Below is a small trained network, with its code and all its weights. Each question gives an input and a class and asks what happens when units are switched off, that is, made to give their printed mean instead of their output.

import numpy as np


def w(rows, s, z=0):
    codes = np.array(rows[::2]) - 128.0
    scale = np.full(codes.shape[1], s)
    scale[-1] = z or s
    return codes * scale


def f(y):
    return np.maximum(y, 0)


def log_softmax(a):
    a = a - a.max(-1, keepdims=True)
    return a - np.log(np.exp(a).sum(-1, keepdims=True))


def net(x, mask):
    res = np.array(x, float).reshape(1, 5) / 4 @ E
    y = f(res @ A[0][:, :-1].T + A[0][:, -1])
    res = res + np.where(mask, y, B[0][:, -1]) @ B[0][:, :-1]
    return log_softmax(res[-1] @ U[:, :-1].T + U[:, -1])


A, B = {}, {}
E = w([
[241,154,75,209,138],'x0',
[95,104,77,93,245],'x1',
[108,80,95,220,86],'x2',
[117,217,91,139,87],'x3',
[79,171,160,199,129],'x4',
],0.013)
A[0] = w([
[109,4,81,80,129,190],'n0',
[72,142,187,61,226,202],'n1',
[242,124,176,151,133,200],'n2',
[135,123,166,167,116,120],'n3',
[163,186,87,120,178,78],'n4',
[155,167,87,85,155,212],'n5',
[60,184,241,79,96,117],'n6',
[72,96,109,171,96,220],'n7',
[107,216,104,126,61,168],'n8',
[21,64,124,126,172,153],'n9',
[110,112,176,131,115,192],'n10',
[89,123,210,166,152,252],'n11',
[65,90,196,155,103,253],'n12',
[129,92,89,72,75,162],'n13',
[246,99,117,157,117,168],'n14',
],0.014,0.0041)
B[0] = w([
[186,186,159,144,207,233],'n0',
[182,156,66,95,135,254],'n1',
[98,126,102,75,50,238],'n2',
[159,97,96,120,115,170],'n3',
[92,105,154,112,102,188],'n4',
[79,164,160,92,142,198],'n5',
[39,107,162,60,69,253],'n6',
[126,164,160,81,167,197],'n7',
[167,221,139,143,176,222],'n8',
[193,95,115,106,173,229],'n9',
[102,118,137,88,120,177],'n10',
[102,113,124,77,134,204],'n11',
[122,85,173,75,129,222],'n12',
[174,204,168,176,152,183],'n13',
[84,131,55,109,7,252],'n14',
],0.012,0.015)
U = w([
[16,80,176,16,79,237],'0',
[25,45,76,138,78,24],'1',
[199,179,67,177,141,158],'2',
[89,79,199,184,131,1],'3',
[138,161,54,82,113,78],'4',
[131,240,254,121,196,176],'5',
[187,59,130,103,218,72],'6',
],0.0096,0.0046)

Each question gives the input, the list of numbers given to net, and the class t.
The units are the neurons (one row each of A and B). Each row of codes is followed by its name. A weight is (code - 128) times the scale printed after its matrix; where a second scale follows, it is the last column's (A, B and U).
mask holds one flag per neuron, in row order. A switched-off neuron (its flag False) gives its mean, the last column of its row in B, instead of its output. The means were averaged over made-up inputs and are rounded, as every weight is.
A unit's drop is (log p(t) with every unit on - log p(t) with that unit switched off) / (log p(t) with every unit on - log p(t) with every unit switched off).
The circuit of an input: a set's keep is (log p(t) with only the set's units on - log p(t) with every unit switched off) / (log p(t) with every unit on - log p(t) with every unit switched off). Starting from the 12 units with the biggest drops (on a tie, the unit counted first), units are removed one at a time, each time the one whose removal leaves the highest keep (on an exact tie, the one counted first), for as long as the keep stays at least 0.8.
circuit, biggest first: the units of the circuit, biggest drop first
unit that matters most: the unit with the biggest drop
top k neurons: the k neurons with the biggest drops, biggest first
drop of u: that unit's drop, to one decimal
input [2,-5,8,7,3], class 2: top neuron : (n6)
input [0,7,0,1,1], class 6: circuit, biggest first : (n14; n9)
input [6,7,-2,1,-2], class 0: top 2 neurons : (n4; n5)
input [-7,6,0,2,1], class 6: circuit, biggest first : (n9; n14)
input [0,7,3,3,-5], class 6: top 3 neurons : (n8; n9; n6)
input [-4,-3,3,-4,-3], class 5: circuit, biggest first : (n0; n14)
input [-2,7,4,7,-1], class 6: circuit, biggest first : (n9; n14)
input [0,-7,1,1,-5], class 4: top 3 neurons : (n6; n13; n8)
input [4,-5,1,7,3], class 2: top 2 neurons : (n8; n6)
input [1,-8,0,7,-4], class 2: top 2 neurons : (n8; n12)
input [8,3,-4,-5,-7], class 0: top 2 neurons : (n4; n2)
input [1,3,-6,-4,5], class 4: top 4 neurons : (n1; n12; n6; n2)
input [5,3,-8,-7,-3], class 4: top 4 neurons : (n6; n1; n12; n0)
input [-2,-3,-4,7,-2], class 5: circuit, biggest first : (n8)
input [0,0,1,5,8], class 5: top 3 neurons : (n8; n14; n2)
input [3,2,3,3,-1], class 1: top 2 neurons : (n0; n1)
input [-2,6,6,0,-7], class 5: top 2 neurons : (n0; n13)
input [6,1,-2,3,-1], class 0: top 2 neurons : (n1; n4)
input [-3,1,-4,-5,-7], class 5: top 2 neurons : (n0; n13)
input [7,1,0,1,0], class 1: unit that matters most : n6
input [2,0,-6,-6,-8], class 4: top 2 neurons : (n14; n2)
input [-7,7,-7,-8,-2], class 6: drop of n12 : 0.0
input [-7,7,3,6,0], class 6: drop of n9 : 0.3
input [1,0,-7,-8,-4], class 4: drop of n1 : 0.3
input [4,4,-1,3,0], class 0: drop of n1 : 0.6
